Here is a tiny trained network, its code and every weight. The questions are about switching its units off for an input and a target symbol, where a switched-off unit gives its printed mean instead of its output.

import numpy as np


def w(rows, s, z=0):
    codes = np.array(rows[::2]) - 128.0
    scale = np.full(codes.shape[1], s)
    scale[-1] = z or s
    return codes * scale


def norm(h):
    return h / np.sqrt((h * h).mean(-1, keepdims=True) + 1e-5)


def f(y):
    return y / 2 * (1 + np.tanh(0.7978845608 * (y + 0.044715 * y**3)))


def softmax(a):
    e = np.exp(a - a.max(-1, keepdims=True))
    return e / e.sum(-1, keepdims=True)


def log_softmax(a):
    a = a - a.max(-1, keepdims=True)
    return a - np.log(np.exp(a).sum(-1, keepdims=True))


def net(x, mask):
    ids = ['αδθμτφψω'.index(c) for c in x.split()]
    T = len(ids)
    res = E[ids] + P[:T]
    u = 0
    for l in range(3):
        q, k, v = (norm(res) @ M[l].T for M in (Q, K, V))
        z = softmax(np.where(np.tri(T) > 0, q @ k.T / 4**0.5, -1e9)) @ v
        res = res + np.where(mask[u], z, O[l][:, -1]) @ O[l][:, :-1]
        u += 1
        y = f(norm(res) @ A[l][:, :-1].T + A[l][:, -1])
        res = res + np.where(mask[u : u + 4], y, B[l][:, -1]) @ B[l][:, :-1]
        u += 4
    return log_softmax(norm(res)[-1] @ U[:, :-1].T + U[:, -1])


Q, K, V, O, A, B = {}, {}, {}, {}, {}, {}
E = w([
[112,145,140,103,73,104,186,158,96,194,77,83],'α',
[114,26,110,177,172,158,128,213,150,128,9,113],'δ',
[124,113,164,160,252,128,179,246,94,148,162,132],'θ',
[158,169,37,202,112,104,65,174,122,141,159,53],'μ',
[227,85,160,91,109,10,148,165,70,62,145,153],'τ',
[44,40,219,170,110,158,101,96,178,141,123,151],'φ',
[100,114,136,97,57,148,212,142,50,145,100,81],'ψ',
[63,202,192,171,167,123,136,31,137,114,138,128],'ω',
],0.013)
P = w([
[144,76,160,227,151,117,103,59,2,160,114,234],'0',
[112,82,152,172,166,89,165,76,130,227,183,80],'1',
[115,84,149,165,161,105,159,87,129,177,171,79],'2',
[112,107,145,148,155,97,147,89,130,155,177,86],'3',
[99,126,143,135,134,93,138,108,130,133,170,80],'4',
[109,139,138,124,127,108,141,115,139,127,166,86],'5',
[109,153,138,112,113,103,124,126,150,129,171,82],'6',
[110,141,128,100,115,109,130,121,161,119,175,93],'7',
[122,156,132,93,112,116,122,130,153,114,172,95],'8',
[126,157,126,80,106,121,122,127,158,112,169,99],'9',
[118,164,135,74,103,126,115,135,149,99,169,103],'10',
[125,164,133,74,96,125,121,134,158,91,169,102],'11',
[123,156,126,56,99,127,112,142,165,88,165,103],'12',
[136,164,122,58,88,134,105,138,161,86,165,102],'13',
],0.0076)
Q[0] = w([
[174,134,106,156,141,90,178,186,85,168,140,62],'L0H1',
[73,118,197,42,91,167,244,150,86,177,41,21],'L0H1',
[101,179,175,121,135,94,253,116,92,137,193,56],'L0H1',
[141,123,132,51,64,127,150,58,109,164,79,111],'L0H1',
],0.0049)
K[0] = w([
[161,165,66,56,147,146,123,174,88,134,117,116],'L0H1',
[124,83,131,191,178,163,82,106,31,191,90,254],'L0H1',
[130,191,137,131,156,112,130,84,76,152,173,183],'L0H1',
[129,152,115,125,50,155,89,110,106,49,71,136],'L0H1',
],0.0054)
V[0] = w([
[143,181,109,104,181,150,253,101,108,77,92,140],'L0H1',
[166,147,133,151,227,112,118,187,175,161,46,146],'L0H1',
[91,74,177,131,152,203,134,97,202,132,102,173],'L0H1',
[138,43,93,120,94,167,141,193,103,111,81,99],'L0H1',
],0.0053)
O[0] = w([
[121,141,255,89,230,153,132,74,134,161,58,180,45],'L0H1',
[60,119,83,60,121,130,93,57,169,92,235,204,136],'L0H1',
[77,226,62,58,117,179,240,156,96,106,53,147,4],'L0H1',
[34,188,219,209,72,113,218,37,120,95,131,83,125],'L0H1',
],0.0055,0.0023)
A[0] = w([
[153,84,128,95,190,101,201,136,59,134,174,134,125],'L0N1',
[208,172,168,31,206,128,40,100,141,125,101,131,3],'L0N2',
[253,139,41,191,78,59,129,130,10,199,149,39,71],'L0N3',
[176,85,25,167,188,137,138,233,59,160,43,137,67],'L0N4',
],0.0049,0.0029)
B[0] = w([
[122,178,124,117,101,115,135,142,141,145,168,151,159],'L0N1',
[86,163,83,115,146,171,106,144,83,55,84,106,137],'L0N2',
[172,175,51,151,128,131,129,102,97,85,131,91,255],'L0N3',
[121,97,154,126,93,118,101,107,99,255,159,161,147],'L0N4',
],0.012,0.0063)
Q[1] = w([
[172,124,84,177,154,173,87,183,203,113,145,194],'L1H1',
[98,180,93,123,107,87,255,211,75,182,86,21],'L1H1',
[173,113,178,67,102,93,192,72,51,153,237,114],'L1H1',
[101,157,71,127,73,108,165,188,98,133,137,22],'L1H1',
],0.006)
K[1] = w([
[86,146,104,150,158,68,188,203,230,166,169,45],'L1H1',
[147,136,105,209,157,89,138,59,4,168,126,241],'L1H1',
[137,61,135,216,143,116,227,183,56,136,130,254],'L1H1',
[141,169,39,223,144,171,99,107,66,153,149,201],'L1H1',
],0.0048)
V[1] = w([
[80,109,92,143,134,165,129,73,166,184,94,4],'L1H1',
[135,127,17,139,139,82,184,18,171,136,72,147],'L1H1',
[57,222,100,133,192,100,101,181,47,138,194,89],'L1H1',
[86,119,54,164,80,98,161,103,124,96,127,221],'L1H1',
],0.0036)
O[1] = w([
[122,188,114,173,199,205,137,115,95,209,111,95,167],'L1H1',
[93,193,141,113,81,68,57,175,92,163,181,148,175],'L1H1',
[111,96,135,139,133,196,1,181,65,17,26,78,254],'L1H1',
[159,124,128,198,98,102,103,182,134,138,109,184,163],'L1H1',
],0.0056,0.0031)
A[1] = w([
[136,213,110,146,130,117,127,112,110,111,160,121,117],'L1N1',
[181,120,108,139,110,84,161,74,108,168,135,147,77],'L1N2',
[254,130,176,110,120,32,157,108,124,60,147,183,2],'L1N3',
[103,109,195,151,167,124,78,80,132,170,114,148,97],'L1N4',
],0.0099,0.0045)
B[1] = w([
[135,55,128,132,147,113,113,113,169,169,166,122,254],'L1N1',
[109,127,137,63,125,166,142,141,137,48,123,126,163],'L1N2',
[101,105,109,66,192,8,168,144,51,128,93,127,190],'L1N3',
[142,45,126,150,89,105,150,120,180,186,198,147,185],'L1N4',
],0.011,0.0062)
Q[2] = w([
[163,120,168,2,115,73,198,204,134,66,166,160],'L2H1',
[69,157,81,167,35,123,227,211,81,229,117,13],'L2H1',
[186,166,127,90,66,54,239,191,55,153,107,147],'L2H1',
[175,174,130,142,135,67,86,75,45,142,194,58],'L2H1',
],0.0061)
K[2] = w([
[131,149,167,123,124,78,139,166,65,162,199,205],'L2H1',
[150,87,135,215,2,82,109,126,83,157,84,184],'L2H1',
[180,168,162,59,68,101,223,151,58,107,76,216],'L2H1',
[180,149,105,68,154,92,116,113,56,90,192,112],'L2H1',
],0.0071)
V[2] = w([
[209,90,30,104,81,68,78,9,166,62,18,135],'L2H1',
[146,212,156,155,139,164,130,111,235,81,54,140],'L2H1',
[99,125,80,127,64,142,111,2,34,100,61,108],'L2H1',
[210,215,67,84,153,102,120,127,77,109,119,68],'L2H1',
],0.0045)
O[2] = w([
[83,183,116,201,166,71,151,254,92,193,249,204,138],'L2H1',
[152,104,119,69,14,79,233,176,98,166,181,79,1],'L2H1',
[217,116,209,121,166,108,124,133,211,162,136,202,158],'L2H1',
[80,49,145,139,31,118,135,104,115,177,118,89,117],'L2H1',
],0.0054,0.0055)
A[2] = w([
[102,45,188,151,174,162,84,143,165,174,155,138,86],'L2N1',
[140,96,121,86,149,55,163,152,95,114,120,144,25],'L2N2',
[77,128,142,97,126,151,166,95,149,130,117,163,63],'L2N3',
[141,50,196,149,128,96,136,138,180,249,218,218,3],'L2N4',
],0.011,0.0031)
B[2] = w([
[71,197,136,140,58,77,169,123,78,164,162,129,254],'L2N1',
[139,97,112,64,177,61,176,174,101,108,71,142,164],'L2N2',
[118,141,133,135,122,93,82,167,97,152,140,109,143],'L2N3',
[155,91,104,125,165,97,84,17,252,100,110,254,254],'L2N4',
],0.013,0.0096)
U = w([
[132,109,127,134,116,121,109,23,192,128,148,212,247],'α',
[22,222,160,146,85,69,111,124,89,173,163,95,6],'δ',
[48,108,135,130,153,192,59,76,136,15,82,84,113],'θ',
[182,73,88,213,98,120,54,127,117,112,202,69,123],'μ',
[148,82,141,87,168,26,139,145,83,92,112,115,149],'τ',
[176,196,33,107,105,173,229,93,138,92,135,131,31],'φ',
[208,129,254,194,127,149,172,84,117,123,100,94,191],'ψ',
[140,85,133,73,104,199,70,144,95,247,125,157,177],'ω',
],0.0052,0.0022)

Each question gives the input, a string of symbols that net reads in full, and the target symbol t.
The units are the heads (4 rows each of Q, K, V and O) and the neurons (one row each of A and B). Each row of codes is followed by its name. A weight is (code - 128) times the scale printed after its matrix; where a second scale follows, it is the last column's (O, A, B and U).
mask holds one flag per unit, layer by layer, with each layer's heads first. A switched-off unit (its flag False) gives its mean, the last column of its rows in O or B, instead of its output. The means were averaged over made-up inputs and are rounded, as every weight is.
A unit's drop is (log p(t) with every unit on - log p(t) with that unit switched off) / (log p(t) with every unit on - log p(t) with every unit switched off).
The circuit of an input: a set's keep is (log p(t) with only the set's units on - log p(t) with every unit switched off) / (log p(t) with every unit on - log p(t) with every unit switched off). Starting from the 12 units with the biggest drops (on a tie, the unit counted first), units are removed one at a time, each time the one whose removal leaves the highest keep (on an exact tie, the one counted first), for as long as the keep stays at least 0.8.
units of the circuit, in order: the units of the circuit, biggest drop first
most important unit: the unit with the biggest drop
top k neurons: the k neurons with the biggest drops, biggest first
k most important neurons of layer l: the k neurons of layer l with the biggest drops, biggest first
input θ μ μ α ψ μ α μ δ φ θ μ μ φ, target δ: units of the circuit, in order => [L2N4 L1N1]
input ψ τ μ α δ ψ α ω μ θ ω ψ τ α, target ψ: units of the circuit, in order => [L0H1 L2N4 L2N1 L1N3]
input ψ δ ψ α ω φ μ ψ δ μ ψ ω, target δ: units of the circuit, in order => [L2N4]
input ψ ψ φ α α μ ψ φ δ α ω ψ, target ψ: units of the circuit, in order => [L0H1 L2N4 L2N1 L2H1]
input μ δ ψ ψ, target μ: top 2 neurons => [L2N4 L2N1]
input ψ δ θ τ μ α δ δ, target θ: top 2 neurons => [L1N1 L2N1]
input δ φ φ μ ψ α δ μ μ ω μ ω φ, target θ: units of the circuit, in order => [L0H1 L1N1 L2N1 L2N4]
input θ τ ω μ δ τ ω α μ μ δ, target δ: top 3 neurons => [L0N3 L2N4 L0N4]
input δ μ θ μ μ α θ ψ τ φ μ ψ, target δ: top 2 neurons => [L2N4 L0N3]
input ω θ θ δ φ μ μ ω α ψ ψ α, target ω: top 3 neurons => [L2N4 L2N1 L0N4]
input δ μ α ω δ α, target δ: top 2 neurons => [L0N3 L1N4]
input ψ τ ψ μ ψ, target ψ: top 3 neurons => [L2N4 L2N1 L1N3]
input θ μ τ δ τ α, target θ: top 2 neurons => [L2N1 L2N4]
input μ ω α, target μ: most important unit => L0H1
input ω θ ψ μ μ δ θ, target δ: 2 most important neurons of layer 1 => [L1N1 L1N2]
input θ ω φ α α μ ψ φ α, target θ: top 3 neurons => [L2N1 L2N4 L1N3]
input α α θ δ ω α θ τ ψ δ δ θ, target θ: 2 most important neurons of layer 1 => [L1N4 L1N1]
input μ θ φ θ α μ τ ω θ ψ τ α ω, target δ: top 2 neurons => [L0N2 L0N3]
input ψ μ μ φ φ μ φ, target θ: 2 most important neurons of layer 0 => [L0N4 L0N3]
input δ ψ μ μ θ α μ ψ μ ω φ ω θ ψ, target δ: 2 most important neurons of layer 2 => [L2N4 L2N3]
input α ψ δ μ τ μ φ φ, target δ: 2 most important neurons of layer 0 => [L0N3 L0N4]
input α μ τ μ α θ μ τ ω ψ μ, target μ: top 3 neurons => [L2N4 L2N1 L0N3]
input μ φ φ μ τ θ μ ω μ τ θ, target δ: top neuron => [L1N1]
input μ δ δ θ μ δ δ τ ω ω ω, target θ: 2 most important neurons of layer 0 => [L0N2 L0N3]
input ω μ ω τ τ μ θ α, target ω: 3 most important neurons of layer 1 => [L1N1 L1N4 L1N3]
input ω ψ ψ τ μ μ φ ω α ψ, target ω: top 2 neurons => [L2N4 L2N1]
input θ ψ δ ψ, target θ: most important unit => L2H1
